Here is a tiny trained network, its code and every weight. The questions are about switching its units off for an input and a class, where a switched-off unit gives its printed mean instead of its output.

import numpy as np


def w(rows, s, z=0):
    codes = np.array(rows[::2]) - 128.0
    scale = np.full(codes.shape[1], s)
    scale[-1] = z or s
    return codes * scale


def f(y):
    return np.maximum(y, 0)


def log_softmax(a):
    a = a - a.max(-1, keepdims=True)
    return a - np.log(np.exp(a).sum(-1, keepdims=True))


def net(x, mask):
    res = np.array(x, float).reshape(1, 3) / 4 @ E
    y = f(res @ A[0][:, :-1].T + A[0][:, -1])
    res = res + np.where(mask, y, B[0][:, -1]) @ B[0][:, :-1]
    return log_softmax(res[-1] @ U[:, :-1].T + U[:, -1])


A, B = {}, {}
E = w([
[175,253,133,176,180,201,127],'x0',
[105,163,213,111,53,181,134],'x1',
[98,162,162,69,184,81,181],'x2',
],0.011)
A[0] = w([
[121,162,239,77,39,160,173,204],'N0',
[87,35,149,125,93,111,132,65],'N1',
[131,160,84,134,116,158,156,72],'N2',
[160,168,161,203,168,161,70,194],'N3',
[212,163,103,155,171,216,211,79],'N4',
[70,2,133,115,115,145,66,209],'N5',
[45,174,186,78,177,98,201,253],'N6',
[130,145,179,59,90,167,56,62],'N7',
[132,185,117,158,130,158,117,133],'N8',
[149,125,137,87,197,94,156,168],'N9',
[159,113,75,187,49,145,54,164],'N10',
[191,108,50,133,182,82,91,117],'N11',
[109,86,140,68,50,117,102,18],'N12',
[169,80,119,192,74,206,25,146],'N13',
[189,197,113,146,127,173,132,65],'N14',
[118,125,22,118,155,97,123,121],'N15',
[220,86,102,121,204,107,125,70],'N16',
],0.0083,0.0026)
B[0] = w([
[97,221,30,186,69,140,5,255],'N0',
[108,203,113,49,140,78,193,214],'N1',
[143,154,172,124,116,123,173,158],'N2',
[191,144,123,67,162,30,160,242],'N3',
[178,173,104,68,144,73,208,238],'N4',
[191,174,139,19,125,26,136,253],'N5',
[200,88,105,207,236,85,13,236],'N6',
[45,157,24,148,126,191,111,180],'N7',
[131,177,83,69,63,115,146,204],'N8',
[113,103,71,213,154,108,27,189],'N9',
[153,77,154,193,248,62,39,233],'N10',
[105,162,37,114,74,183,111,214],'N11',
[88,218,124,67,177,146,184,195],'N12',
[50,133,129,143,200,18,21,254],'N13',
[152,161,121,42,108,72,224,223],'N14',
[62,181,115,48,7,189,66,197],'N15',
[1,226,91,179,40,235,79,189],'N16',
],0.0054,0.0083)
U = w([
[153,178,99,26,111,62,216,104],'0',
[44,181,2,175,18,232,73,108],'1',
[144,90,105,229,234,70,49,120],'2',
[187,102,105,144,103,130,91,254],'3',
[71,114,206,216,93,181,242,63],'4',
[145,69,173,153,71,218,198,59],'5',
[131,98,172,157,114,220,187,67],'6',
[134,68,219,176,94,204,175,60],'7',
],0.0083,0.0048)

Each question gives the input, the list of numbers given to net, and the class t.
The units are the neurons (one row each of A and B). Each row of codes is followed by its name. A weight is (code - 128) times the scale printed after its matrix; where a second scale follows, it is the last column's (A, B and U).
mask holds one flag per neuron, in row order. A switched-off neuron (its flag False) gives its mean, the last column of its row in B, instead of its output. The means were averaged over made-up inputs and are rounded, as every weight is.
A unit's drop is (log p(t) with every unit on - log p(t) with that unit switched off) / (log p(t) with every unit on - log p(t) with every unit switched off).
The circuit of an input: a set's keep is (log p(t) with only the set's units on - log p(t) with every unit switched off) / (log p(t) with every unit on - log p(t) with every unit switched off). Starting from the 12 units with the biggest drops (on a tie, the unit counted first), units are removed one at a time, each time the one whose removal leaves the highest keep (on an exact tie, the one counted first), for as long as the keep stays at least 0.8.
circuit, biggest first: the units of the circuit, biggest drop first
unit that matters most: the unit with the biggest drop
top k neurons: the k neurons with the biggest drops, biggest first
drop of u: that unit's drop, to one decimal
input [6,4,-4], class 0: circuit, biggest first => (N14; N3)
input [5,3,6], class 2: circuit, biggest first => (N6)
input [7,2,-7], class 0: top 2 neurons => (N14; N4)
input [2,2,1], class 3: circuit, biggest first => (N16; N1; N12; N13)
input [-4,6,-7], class 2: top 2 neurons => (N10; N13)
input [-6,-3,-5], class 0: top 2 neurons => (N5; N1)
input [-8,6,-6], class 0: top 3 neurons => (N5; N1; N12)
input [-7,8,3], class 1: top 2 neurons => (N0; N7)
input [6,-8,-4], class 1: top 2 neurons => (N16; N11)
input [-3,2,-7], class 2: top 2 neurons => (N10; N13)
input [7,-8,-7], class 1: top 3 neurons => (N16; N11; N15)
input [1,2,3], class 3: top 3 neurons => (N13; N10; N16)
input [-5,1,-5], class 0: top 3 neurons => (N5; N6; N1)
input [-2,8,6], class 1: unit that matters most => N0
input [0,6,-8], class 2: top 2 neurons => (N10; N13)
input [4,4,-2], class 0: top 3 neurons => (N3; N14; N16)
input [5,-3,1], class 0: top 2 neurons => (N0; N4)
input [-8,-8,-6], class 0: top 3 neurons => (N5; N1; N0)
input [-4,-5,8], class 2: top 2 neurons => (N6; N9)
input [3,-1,-6], class 2: circuit, biggest first => (N10)
input [3,8,6], class 1: drop of N0 => 0.5
input [1,2,2], class 3: drop of N12 => 0.1
input [1,-4,4], class 1: drop of N2 => 0.0
input [2,4,5], class 2: drop of N6 => 0.7
